Below are the code and all the weights of a small trained network. Each question names an input and a class and asks about switching units off, where a switched-off unit gives its printed mean instead of its output.

import numpy as np


def w(rows, s, z=0):
    codes = np.array(rows[::2]) - 128.0
    scale = np.full(codes.shape[1], s)
    scale[-1] = z or s
    return codes * scale


def f(y):
    return y / 2 * (1 + np.tanh(0.7978845608 * (y + 0.044715 * y**3)))


def log_softmax(a):
    a = a - a.max(-1, keepdims=True)
    return a - np.log(np.exp(a).sum(-1, keepdims=True))


def net(x, mask):
    res = np.array(x, float).reshape(1, 7) / 4 @ E
    y = f(res @ A[0][:, :-1].T + A[0][:, -1])
    res = res + np.where(mask, y, B[0][:, -1]) @ B[0][:, :-1]
    return log_softmax(res[-1] @ U[:, :-1].T + U[:, -1])


A, B = {}, {}
E = w([
[100,175,151,174,254,209,125,88],'x0',
[141,213,18,108,119,147,70,102],'x1',
[85,136,143,144,74,117,154,28],'x2',
[74,66,59,91,124,185,195,125],'x3',
[154,226,132,117,124,96,247,156],'x4',
[108,146,199,22,160,143,112,110],'x5',
[159,163,179,141,64,207,126,162],'x6',
],0.0088)
A[0] = w([
[129,118,98,175,116,145,138,140,85],'n1',
[123,116,127,87,69,72,110,153,17],'n2',
[113,118,99,103,193,43,136,114,112],'n3',
[120,133,131,113,135,137,123,164,118],'n4',
[136,151,146,157,171,154,120,110,70],'n5',
[127,173,71,94,118,136,88,118,78],'n6',
[112,135,158,152,78,120,141,10,143],'n7',
[117,137,133,146,166,131,128,122,35],'n8',
[137,115,113,117,170,131,123,213,161],'n9',
[112,73,67,73,146,201,187,145,76],'n10',
[125,145,182,7,146,142,116,94,92],'n11',
[134,159,142,131,83,181,116,152,115],'n12',
[120,72,188,166,153,114,149,162,131],'n13',
[133,111,108,132,156,89,131,111,65],'n14',
[142,146,143,110,134,115,107,154,106],'n15',
[116,98,105,118,171,87,118,110,126],'n16',
[120,160,84,118,117,153,110,101,110],'n17',
[136,136,163,132,75,221,118,161,96],'n18',
[152,127,136,127,131,131,126,117,153],'n19',
[139,170,127,102,152,104,188,156,15],'n20',
[118,91,177,137,120,116,167,102,101],'n21',
[141,123,122,122,139,141,133,149,92],'n22',
[145,116,92,251,116,117,144,137,24],'n23',
[156,170,179,160,153,58,62,148,119],'n24',
[107,142,138,175,212,184,151,109,10],'n25',
[132,110,121,119,103,135,131,134,18],'n26',
[138,161,105,132,129,125,87,125,132],'n27',
[109,88,112,125,129,160,67,98,79],'n28',
[155,118,120,121,169,132,91,217,147],'n29',
[135,65,134,141,126,138,54,131,2],'n30',
[115,153,128,133,127,122,167,137,63],'n31',
[139,180,112,131,132,97,193,138,49],'n32',
[138,107,118,95,84,92,134,161,55],'n33',
],0.016,0.0029)
B[0] = w([
[93,122,115,167,162,131,118,159,167],'n1',
[195,80,93,159,71,108,113,158,209],'n2',
[149,149,171,199,130,157,200,71,222],'n3',
[124,121,109,128,136,153,128,121,145],'n4',
[167,87,108,145,73,107,120,147,191],'n5',
[179,122,114,82,217,119,169,145,215],'n6',
[84,164,55,54,67,194,127,78,245],'n7',
[151,102,115,129,99,118,135,135,158],'n8',
[108,145,60,102,123,189,132,88,203],'n9',
[50,154,156,87,69,7,157,150,236],'n10',
[61,106,66,252,201,143,99,204,245],'n11',
[144,127,166,167,141,131,185,80,196],'n12',
[174,153,122,61,229,114,166,144,223],'n13',
[131,135,141,158,120,146,166,114,161],'n14',
[115,125,108,122,121,128,129,129,161],'n15',
[143,149,166,163,130,143,151,74,187],'n16',
[169,132,119,76,186,115,148,144,196],'n17',
[149,150,186,184,130,125,185,54,220],'n18',
[118,125,132,130,138,115,137,120,136],'n19',
[123,119,202,102,129,168,51,117,210],'n20',
[162,144,110,85,192,124,140,134,191],'n21',
[119,128,113,124,129,133,125,113,137],'n22',
[57,109,88,225,196,135,108,186,234],'n23',
[52,141,157,85,76,16,168,143,246],'n24',
[218,79,84,141,44,102,100,145,248],'n25',
[140,137,115,131,114,109,106,130,135],'n26',
[129,128,134,95,158,108,151,144,181],'n27',
[133,133,203,114,123,161,62,137,204],'n28',
[107,159,68,87,95,199,117,82,210],'n29',
[127,123,208,106,122,161,59,141,203],'n30',
[132,128,151,113,127,139,83,121,164],'n31',
[125,118,212,98,127,162,50,128,226],'n32',
[194,91,85,145,86,118,106,133,195],'n33',
],0.023,0.011)
U = w([
[254,28,85,148,56,120,94,147,5],'0',
[137,96,251,92,140,202,10,134,133],'1',
[66,92,83,219,199,167,102,186,178],'2',
[58,134,156,78,81,27,156,134,159],'3',
[104,150,29,61,96,246,125,54,201],'4',
[226,116,120,45,252,135,162,149,91],'5',
[179,129,200,219,130,169,204,20,131],'6',
],0.0081,0.0014)

Each question gives the input, the list of numbers given to net, and the class t.
The units are the neurons (one row each of A and B). Each row of codes is followed by its name. A weight is (code - 128) times the scale printed after its matrix; where a second scale follows, it is the last column's (A, B and U).
mask holds one flag per neuron, in row order. A switched-off neuron (its flag False) gives its mean, the last column of its row in B, instead of its output. The means were averaged over made-up inputs and are rounded, as every weight is.
A unit's drop is (log p(t) with every unit on - log p(t) with that unit switched off) / (log p(t) with every unit on - log p(t) with every unit switched off).
most important unit: the unit with the biggest drop
top k neurons: the k neurons with the biggest drops, biggest first
drop when u is switched off: that unit's drop, to one decimal
input [-2,-7,-4,-2,7,6,1], class 1: most important unit	n20
input [-5,-2,-1,-8,-7,2,-2], class 3: top 3 neurons	(n24 n32 n20)
input [3,3,-5,1,3,-5,-7], class 6: top 3 neurons	(n3 n11 n7)
input [-1,-2,4,8,8,6,-5], class 1: top 3 neurons	(n20 n32 n24)
input [-6,2,2,-8,-7,-6,-2], class 3: top 2 neurons	(n24 n32)
input [-3,1,-5,4,-4,6,-3], class 2: top 2 neurons	(n11 n7)
input [6,5,1,4,-3,-6,-6], class 0: top 2 neurons	(n25 n11)
input [-6,-1,2,-7,-8,-8,-3], class 1: top 4 neurons	(n30 n11 n28 n10)
input [-3,-1,-8,3,8,-3,8], class 1: top 4 neurons	(n32 n20 n7 n3)
input [0,-1,-3,-2,-2,-2,-3], class 4: top 2 neurons	(n10 n11)
input [-1,0,4,4,4,-4,-3], class 1: top 3 neurons	(n24 n11 n32)
input [6,7,1,-5,2,1,-3], class 5: top 4 neurons	(n6 n17 n27 n2)
input [-3,3,-5,5,5,-3,4], class 1: top 3 neurons	(n24 n7 n32)
input [6,-6,2,8,1,3,5], class 3: most important unit	n10
input [1,0,8,-7,5,-6,3], class 4: drop when n11 is switched off	0.9
input [0,-8,-7,-5,-1,-3,7], class 5: drop when n3 is switched off	0.3
input [-7,-1,-2,-6,-4,8,0], class 2: drop when n11 is switched off	3.0
